Below are the code and all the weights of a small trained network. Each question names an input and a class and asks about switching units off, where a switched-off unit gives its printed mean instead of its output.

import numpy as np


def w(rows, s, z=0):
    codes = np.array(rows[::2]) - 128.0
    scale = np.full(codes.shape[1], s)
    scale[-1] = z or s
    return codes * scale


def f(y):
    return y / 2 * (1 + np.tanh(0.7978845608 * (y + 0.044715 * y**3)))


def log_softmax(a):
    a = a - a.max(-1, keepdims=True)
    return a - np.log(np.exp(a).sum(-1, keepdims=True))


def net(x, mask):
    res = np.array(x, float).reshape(1, 3) / 4 @ E
    y = f(res @ A[0][:, :-1].T + A[0][:, -1])
    res = res + np.where(mask, y, B[0][:, -1]) @ B[0][:, :-1]
    return log_softmax(res[-1] @ U[:, :-1].T + U[:, -1])


A, B = {}, {}
E = w([
[236,135,164,80,98,140,108,172,160,32,150,228],'x0',
[102,95,255,166,124,115,166,74,170,163,99,59],'x1',
[143,139,137,119,121,142,197,184,9,87,153,221],'x2',
],0.0096)
A[0] = w([
[78,143,43,139,143,122,137,137,69,155,135,124,97],'neuron 0',
[128,135,222,142,138,116,174,123,118,122,124,106,65],'neuron 1',
[133,124,166,126,121,135,175,149,9,109,135,247,134],'neuron 2',
[109,134,82,124,134,139,124,138,78,127,121,151,75],'neuron 3',
[139,121,167,140,130,118,138,130,95,124,134,186,79],'neuron 4',
[111,145,147,125,133,93,117,124,113,105,150,130,135],'neuron 5',
[168,130,227,120,121,139,125,140,137,102,134,203,44],'neuron 6',
[84,133,163,148,136,116,162,121,84,149,125,83,201],'neuron 7',
[143,123,101,130,127,113,116,131,146,135,122,118,21],'neuron 8',
[82,130,242,143,122,128,149,104,113,168,119,34,125],'neuron 9',
[139,128,100,144,122,86,113,140,158,126,127,168,64],'neuron 10',
[127,126,126,124,146,151,108,132,180,147,129,73,80],'neuron 11',
[123,142,84,125,135,116,117,115,186,134,120,77,3],'neuron 12',
[125,123,111,121,141,124,147,134,122,147,124,117,66],'neuron 13',
[108,175,151,143,131,114,120,128,116,113,127,124,122],'neuron 14',
[119,101,165,118,125,136,142,113,138,147,126,84,34],'neuron 15',
[117,109,131,125,88,134,159,138,133,122,119,135,37],'neuron 16',
[115,93,124,132,110,134,155,138,118,156,136,101,177],'neuron 17',
[118,138,99,127,139,133,151,145,40,117,129,203,46],'neuron 18',
[133,115,106,124,117,124,121,122,100,140,128,145,45],'neuron 19',
[126,126,102,143,138,104,133,134,161,117,115,123,42],'neuron 20',
[138,136,125,129,103,157,111,120,114,134,138,103,146],'neuron 21',
[191,126,168,125,122,131,135,142,123,81,132,236,153],'neuron 22',
[144,150,146,135,135,109,161,140,116,94,134,143,61],'neuron 23',
[92,122,45,126,123,134,130,132,70,157,128,108,89],'neuron 24',
[173,139,22,106,122,133,88,146,160,98,132,191,115],'neuron 25',
[126,143,164,129,130,119,169,142,84,101,121,179,171],'neuron 26',
[161,121,64,135,136,150,121,119,160,88,135,155,115],'neuron 27',
[103,154,132,136,113,115,126,134,106,119,109,114,66],'neuron 28',
[99,155,179,129,150,127,133,122,140,141,105,108,72],'neuron 29',
[66,124,255,141,134,127,166,120,92,170,128,37,115],'neuron 30',
[64,127,69,141,130,134,124,112,116,192,126,37,126],'neuron 31',
[124,142,69,126,136,130,139,133,82,109,127,186,157],'neuron 32',
[111,131,142,141,144,140,147,126,152,119,122,111,62],'neuron 33',
],0.014,0.0045)
B[0] = w([
[125,118,169,88,136,150,230,126,123,121,124,123,181],'neuron 0',
[140,127,159,160,146,201,184,115,125,84,116,127,171],'neuron 1',
[122,127,105,144,95,152,31,127,118,205,148,124,250],'neuron 2',
[120,143,148,140,139,163,159,123,129,158,136,127,160],'neuron 3',
[137,137,133,104,146,166,101,134,135,156,115,118,163],'neuron 4',
[113,122,130,103,125,125,134,142,121,124,141,128,132],'neuron 5',
[117,128,174,70,159,175,207,133,118,74,118,132,191],'neuron 6',
[134,126,72,132,137,136,177,119,133,180,126,94,194],'neuron 7',
[137,109,105,144,143,146,113,124,125,103,118,146,128],'neuron 8',
[108,103,120,126,94,92,193,137,128,181,156,77,229],'neuron 9',
[85,131,87,117,148,137,123,126,114,117,116,136,139],'neuron 10',
[146,134,106,139,95,81,81,145,101,122,138,125,162],'neuron 11',
[112,146,130,121,130,88,48,125,127,154,128,148,158],'neuron 12',
[160,142,149,145,160,122,139,131,148,128,141,152,132],'neuron 13',
[130,140,129,141,139,148,141,140,143,131,132,133,131],'neuron 14',
[129,133,130,166,165,136,138,119,133,172,108,149,159],'neuron 15',
[136,141,127,154,171,164,128,127,134,110,111,157,127],'neuron 16',
[128,112,98,103,102,85,169,140,116,126,139,113,157],'neuron 17',
[121,127,142,207,108,97,41,145,147,149,129,162,201],'neuron 18',
[139,116,145,157,165,154,122,98,160,163,101,146,133],'neuron 19',
[121,114,106,149,146,142,101,124,136,104,125,125,128],'neuron 20',
[109,100,123,83,102,105,128,138,109,117,159,108,131],'neuron 21',
[136,140,103,50,138,159,112,115,134,36,116,128,229],'neuron 22',
[125,141,132,113,154,140,95,119,133,133,113,132,150],'neuron 23',
[126,123,168,107,144,138,199,139,124,114,124,100,173],'neuron 24',
[139,149,3,139,148,99,123,130,135,170,128,127,205],'neuron 25',
[132,91,118,109,122,157,99,133,143,169,144,130,188],'neuron 26',
[113,125,64,97,106,116,133,133,116,137,122,123,163],'neuron 27',
[140,150,116,172,165,156,145,107,120,124,116,169,131],'neuron 28',
[116,123,127,140,124,140,151,142,120,142,135,124,157],'neuron 29',
[131,156,101,163,148,85,195,134,121,220,118,160,233],'neuron 30',
[141,136,159,140,126,84,156,118,144,4,115,144,223],'neuron 31',
[133,113,137,143,116,125,138,114,112,186,132,112,191],'neuron 32',
[127,123,120,155,143,129,143,133,117,121,138,161,138],'neuron 33',
],0.027,0.022)
U = w([
[127,108,77,110,97,135,31,120,137,172,139,142,175],'0',
[132,131,194,218,178,148,82,76,141,101,115,180,14],'1',
[106,98,143,195,99,63,157,115,129,189,142,99,195],'2',
[148,80,239,94,119,171,86,101,154,56,120,144,35],'3',
[135,132,102,106,115,65,96,109,156,68,107,126,164],'4',
[125,118,137,117,156,97,193,106,134,115,106,96,209],'5',
[151,85,158,204,196,122,107,85,167,119,84,253,4],'6',
],0.0079,0.0038)

Each question gives the input, the list of numbers given to net, and the class t.
The units are the neurons (one row each of A and B). Each row of codes is followed by its name. A weight is (code - 128) times the scale printed after its matrix; where a second scale follows, it is the last column's (A, B and U).
mask holds one flag per neuron, in row order. A switched-off neuron (its flag False) gives its mean, the last column of its row in B, instead of its output. The means were averaged over made-up inputs and are rounded, as every weight is.
A unit's drop is (log p(t) with every unit on - log p(t) with that unit switched off) / (log p(t) with every unit on - log p(t) with every unit switched off).
The circuit of an input: a set's keep is (log p(t) with only the set's units on - log p(t) with every unit switched off) / (log p(t) with every unit on - log p(t) with every unit switched off). Starting from the 12 units with the biggest drops (on a tie, the unit counted first), units are removed one at a time, each time the one whose removal leaves the highest keep (on an exact tie, the one counted first), for as long as the keep stays at least 0.8.
circuit, biggest first: the units of the circuit, biggest drop first
most important unit: the unit with the biggest drop
k most important neurons: the k neurons with the biggest drops, biggest first
drop when u is switched off: that unit's drop, to one decimal
input [4,6,6], class 3: most important unit -> neuron 6
input [2,3,-1], class 5: 3 most important neurons -> [neuron 2; neuron 18; neuron 32]
input [-6,2,1], class 5: 2 most important neurons -> [neuron 2; neuron 31]
input [7,-1,-8], class 4: 4 most important neurons -> [neuron 2; neuron 26; neuron 18; neuron 32]
input [5,2,-4], class 3: circuit, biggest first -> [neuron 30; neuron 25]
input [-6,-2,-3], class 5: 2 most important neurons -> [neuron 31; neuron 2]
input [3,4,8], class 0: 2 most important neurons -> [neuron 2; neuron 31]
input [4,1,1], class 3: 2 most important neurons -> [neuron 30; neuron 6]
input [6,7,1], class 3: 2 most important neurons -> [neuron 25; neuron 7]
input [8,4,7], class 3: 2 most important neurons -> [neuron 6; neuron 22]
input [-2,1,5], class 0: 2 most important neurons -> [neuron 9; neuron 2]
input [7,7,-6], class 5: 3 most important neurons -> [neuron 2; neuron 6; neuron 18]
input [-2,-8,-2], class 5: 2 most important neurons -> [neuron 2; neuron 0]
input [2,5,4], class 5: circuit, biggest first -> [neuron 6]
input [3,1,-3], class 4: 2 most important neurons -> [neuron 2; neuron 30]
input [-4,-8,-1], class 5: 2 most important neurons -> [neuron 2; neuron 0]
input [0,-6,-1], class 0: 3 most important neurons -> [neuron 9; neuron 30; neuron 31]
input [6,2,5], class 0: drop when neuron 31 is switched off -> 0.3
input [7,1,8], class 0: drop when neuron 2 is switched off -> 0.5
input [-5,-7,1], class 5: circuit, biggest first -> [neuron 0]
input [5,3,4], class 3: drop when neuron 6 is switched off -> 0.3
input [2,-6,-2], class 0: drop when neuron 31 is switched off -> 0.3
